sasilinu: 9; 17; 1; -26; -36; 31; -48; -7; -45; -14; -8; 2; -36; -15; 52; -33; 45; -3; -1; 13; -61; -39; -8; 42; 1; 9; 32; 42; 4
sirpiti: -18; -2; 30; 4; -5; 32; 25; -31; -2; 4; -15; -3; 13; -9; 31; -16; -3; -21; 4; 11; -56; -3; -40; 7; 0; 23; -17; 12; -35
sirpiti: 0; -38; -6; -24; -2; -16; -6; 6; 6; -18; 8; 4; -3; 0; -43; 11; 31; 19; -28; -6; 41; 48; 22; 3; -2; -3; 19; -35; 4
sirpiti: -38; 15; 0; -23; -15; -6; -36; -6; -73; -11; -10; 11; -15; 20; -20; 10; 8; 11; 4; -35; -11; -57; 14; -14; 0; 3; -4; 17; -27
rolosgosuv: -68; -14; 4; -1; -15; -6; -10; -4; -10; 21; 32; -35; -8; -21; -13; 30; 22; 13; 25; -25; -55; -3; 9; -19; 24; 41; -7; 21; -71
rolosgosuv: 1; 1; -3; -21; 9; 5; 20; 5; -59; 19; -16; 48; -12; 31; 4; 1; 2; 2; 19; 28; -9; -38; 3; -3; -8; 10; 16; 3; 19
rolosgosuv: -48; -12; 57; 23; -9; 19; 19; 15; -49; 7; -1; -3; 5; 3; -14; 23; -29; 18; 5; -35; 2; -9; 10; -25; 17; 0; -23; -6; -22
difnek: -35; 12; -11; 21; 19; 36; -21; 43; 74; -15; 16; -40; -33; -16; 13; 45; -3; 32; 25; -68; 28; 92; -1; -6; 34; 24; 14; 21; -20
difnek: 8; 13; -10; -35; -17; 3; -6; -22; -46; -25; -38; 17; -16; 33; -2; -41; 32; -2; -8; 34; -25; -31; -8; 14; -8; 8; 5; -2; 1
sasilinu: 2; 22; 13; 19; -14; -2; -31; 12; -38; 16; 16; -2; -2; -17; 21; 6; -23; -3; 9; -19; -10; -63; 15; -1; 0; -24; -3; 30; 13
rolosgosuv: -43; 40; -14; -14; 33; 11; 3; -12; -25; 16; -1; -21; -12; 22; -21; 16; 0; 11; 35; 1; -9; -6; 10; -39; 9; 27; -17; 14; -50
sasilinu: 6; 29; 6; 8; 15; 24; -2; 12; 22; -18; -3; -47; -15; 2; -12; -13; 5; 23; -2; 12; 35; 55; 20; -8; 15; -8; -7; -13; 2
sasilinu: -22; -8; 33; 26; 12; 23; 30; 7; 7; 28; 14; -5; 11; -17; 17; 22; -27; -2; 18; -9; -14; 14; -10; -12; 11; 11; -11; 6; -15
sirpiti: -8; 20; 0; -11; 11; 7; 35; -34; -37; 29; -19; 20; 10; 21; 19; -19; -6; -25; 27; 47; -59; -56; -25; -10; -11; 24; -17; 16; -22
difnek: -11; -35; 41; 12; 1; 23; 49; 23; -30; 17; -12; 45; 3; 13; 11; 16; -22; 6; 8; 0; 3; 7; -11; 0; 5; 8; 7; -14; 22
sirpiti: -11; 30; -6; -3; 5; -1; -2; -20; -25; -4; -24; 11; 5; 25; 3; -8; -20; -13; 11; -8; -15; -48; -16; -13; -8; 2; -23; 15; -16
sasilinu: 7; -3; -2; -11; 0; 7; 7; -24; 18; -24; -25; 8; 9; 10; 4; -18; 4; -14; -17; 1; -5; 14; -29; 11; -10; 5; -7; -8; -8
rolosgosuv: -16; 5; -17; -22; 3; -7; 4; -1; -42; 16; -5; 23; -14; 22; -5; 5; 14; 4; 23; 16; -23; -35; 6; -8; -1; 21; 10; 11; -8
sasilinu: 12; -22; -7; 23; -57; -53; -49; 14; 6; 13; 52; -32; 6; -53; 6; -2; 16; -4; -13; -8; -33; -53; 31; 20; 6; -24; 6; 19; 10
rolosgosuv: 18; -41; 47; 19; -7; 26; 23; 11; 13; 13; 16; 7; 14; -37; 26; 2; -6; -4; -19; 10; 3; 38; -6; 22; 1; -12; 15; -14; 26
sirpiti: -4; -43; 19; -15; 0; 5; 33; -54; 34; -17; -19; 14; 40; -8; -3; -14; 6; -32; -36; 4; -23; 35; -51; 13; -19; 16; -17; -27; -36
difnek: -21; -59; 31; 11; 0; 3; 81; 12; -1; 18; -15; 45; 16; 22; -8; 16; -14; 2; 8; 14; -10; 28; -23; -6; 7; 29; -3; -33; 4
sasilinu: -7; 35; 18; 1; -12; 43; -35; 20; -23; -6; 13; -54; -41; -22; 21; -16; 31; 29; 11; 12; -15; 19; 29; 9; 26; 1; 16; 23; -5
sasilinu: 34; -17; -22; -8; 5; 2; 23; 7; 56; -10; -6; -2; -9; 3; 6; -21; 28; 2; -6; 44; 7; 62; -8; 23; 2; 12; 22; -21; 26
sirpiti: 2; 14; 31; 23; 1; 39; 24; -4; 33; -15; -17; -34; 3; -7; 22; -25; -10; 0; -3; 12; -9; 45; -21; 6; 14; 3; -20; -5; -8
sasilinu: 27; 19; 7; 20; -10; 18; -15; 19; 22; -3; 12; -37; -15; -25; 28; -21; 7; 8; 0; 19; -2; 18; 12; 18; 13; -15; 9; 11; 24
rolosgosuv: 0; 23; -12; -1; 26; 17; -3; -13; 34; 0; 2; -20; 1; -6; 8; 2; -4; -7; 7; -1; 4; 28; -11; -6; -1; 7; -5; 8; -18
rolosgosuv: -7; 15; -26; -24; -1; -9; -18; 0; -6; -18; -3; -26; -23; 16; -31; -11; 37; 22; 0; 15; 9; 18; 25; -6; 9; 9; 6; -8; -13
difnek: -21; -17; 44; 26; -5; 24; 28; 28; -37; 24; 0; 31; 1; -1; 25; 24; -35; 5; 18; -22; -10; -20; -7; -5; 10; 2; 1; 9; 14
rolosgosuv: -3; -24; -35; -24; -45; -25; -45; 6; 25; -39; 3; -16; -27; -8; -9; -13; 60; 14; -19; -15; -21; 20; 5; 32; 11; 16; 27; 3; -7
sasilinu: -34; 9; -9; -39; -9; -4; -35; -13; -71; -10; -8; 13; -20; 20; -24; 7; 27; 12; 1; -20; -13; -42; 15; -10; -3; 12; 7; 13; -30
difnek: -27; -12; -12; 11; -9; -16; 8; 22; 23; 15; 24; -30; -12; -8; -14; 17; 16; 20; 23; 2; -18; 22; 18; -11; 25; 25; 2; 1; -20
difnek: -17; -20; 35; 23; -6; 10; 35; 25; -41; 31; -1; 39; 4; 7; 18; 21; -33; 2; 21; -8; -14; -33; -4; -7; 6; 4; 0; 5; 18
sirpiti: -23; -34; -6; -43; 15; 8; 29; -4; -23; 7; -3; 20; -16; 20; -32; 10; 45; 19; 4; 31; -1; 46; 9; -5; 3; 37; 26; -26; -18
difnek: 22; 49; -63; -33; -2; -26; -59; -17; 8; -24; 0; -34; -24; 9; -15; -29; 42; 2; -1; 21; -1; -20; 21; 5; -6; -5; 8; 16; -6
difnek: -13; -34; -18; 0; -1; -30; 41; 12; 24; 17; 10; 0; 1; 12; -28; 9; 18; 12; 15; 30; -10; 28; 9; -10; 13; 28; 3; -24; -6
sirpiti: 51; 5; -25; 3; 6; -57; 12; -41; 20; 1; -10; 18; 50; 11; -19; -29; -28; -42; -27; 32; 16; -53; -12; -3; -37; -36; -31; -23; 22
sirpiti: 28; 10; -1; 16; 19; 7; 30; -3; 57; -16; -17; -16; 13; 9; -2; -20; -16; -5; -10; 21; 31; 51; -14; 0; -1; -9; -16; -25; 16
rolosgosuv: -41; -16; 23; 10; -6; -7; 23; 2; -54; 44; 15; 24; 10; 0; 3; 28; -20; -4; 29; -7; -43; -59; 1; -21; 4; 18; -10; 16; -23
difnek: 8; 8; -10; 16; 9; -16; 8; 33; -33; 39; 12; 39; -5; 12; 13; 26; -33; 1; 33; -2; 8; -58; 16; -12; -2; -10; 10; 18; 39
39; -37; 33; 10; -10; 19; 20; 14; 4; 2; -1; 32; 9; -18; 29; -10; -6; -8; -24; 16; 12; 20; -11; 32; -9; -20; 23; -16; 51 : rolosgosuv
9; -40; -20; -15; -16; -24; 12; -14; 40; -10; 0; 7; 9; -4; -8; -10; 31; -10; -17; 17; -18; 27; -16; 20; -5; 18; 11; -18; -4 : sasilinu
2; -24; -4; -7; -40; -16; -24; -16; 22; -19; 10; -24; 2; -28; 5; -22; 38; -7; -23; 3; -39; 4; -7; 27; 3; 6; 5; 2; -17 : sasilinu
-36; -14; -8; -2; 8; -21; -1; 38; -32; 39; 44; -14; -21; -4; -40; 44; 16; 37; 30; 2; 14; 4; 58; -31; 21; 13; 17; -4; -10 : sasilinu
13; 35; -24; -14; 7; -11; -17; 2; -7; -36; -27; -14; -15; 37; -35; -21; 7; 17; -10; 5; 44; 4; 20; -11; -1; -16; -10; -16; 11 : rolosgosuv
28; 22; 8; 27; -1; -6; 10; -27; 36; -14; -19; -12; 34; -2; 16; -30; -38; -31; -16; 3; -1; -19; -30; 3; -14; -25; -39; -2; 4 : sirpiti
-2; -2; 2; -5; -14; -15; -12; -11; -31; 10; 7; 7; 7; -6; 0; -4; 2; -9; -2; 4; -21; -46; 5; 0; -7; -6; -3; 9; -5 : sirpiti
7; 9; -12; -4; 10; -14; 10; -5; -17; 20; 2; 14; 5; 10; -3; -1; -7; -8; 12; 22; -5; -32; 5; -9; -8; -1; -2; 2; 7 : rolosgosuv
31; 10; -50; -10; 31; -42; 19; -12; 12; 25; -4; 41; 19; 27; -9; 4; -20; -25; 15; 29; 14; -40; -6; -12; -26; -5; -1; -4; 25 : sirpiti
-23; -7; -11; -34; -11; 9; -13; 9; -27; -14; -3; -10; -36; 12; -19; -3; 53; 29; 4; 12; -11; 26; 20; 5; 15; 27; 25; -4; -16 : rolosgosuv
5; -55; -7; 4; -18; -33; 26; -21; 46; 5; 5; 24; 33; -14; 3; 2; 1; -29; -16; 1; -31; 3; -34; 17; -12; 14; -3; -14; -8 : sasilinu
-6; 44; -46; 13; 16; -9; -42; 22; 36; 4; 16; -18; -20; -1; 14; 28; -16; 5; 33; -43; 12; -11; 6; -12; 9; 1; 3; 39; -3 : difnek
15; -7; -50; -9; 28; -30; 17; -5; 68; -4; -1; 5; 9; 16; -25; 10; 3; -5; 2; 7; 31; 44; -8; -8; -8; 11; 2; -20; 2 : difnek
-4; 6; 2; 7; -25; -30; -22; -17; -18; 16; 29; -40; 11; -28; -11; -15; 13; -6; -3; 20; -36; -46; 24; -5; 2; -9; -16; 9; -23 : difnek
-42; -16; 12; -10; 6; 9; 14; -7; -14; 7; 5; -5; 0; 2; -20; 20; 10; 10; 8; -11; -12; 19; 0; -17; 9; 26; -5; -5; -41 : sasilinu
13; -15; 6; -18; 7; -1; 31; 3; -10; -3; -2; -17; -8; 13; -39; -23; 36; 23; -12; 63; 23; 49; 31; -5; 6; 2; 8; -44; 11 : sirpiti
-3; 18; -75; -37; 9; -27; 2; -34; 58; -42; -41; -2; -9; 48; -23; -25; 34; -9; 4; 11; -15; 25; -35; 2; -5; 40; -9; -6; -33 : difnek
-15; 3; -5; -5; 6; 6; 3; -11; -6; 8; -7; 19; 2; 6; 15; 10; -7; -12; 14; -13; -23; -19; -21; -2; -5; 16; -1; 17; -16 : sirpiti
-9; -12; -21; -8; -19; -43; -30; 14; -21; 9; 30; -11; -8; -8; -33; 14; 22; 16; 0; -5; 4; -27; 41; -7; 5; -6; 10; -1; -1 : sasilinu
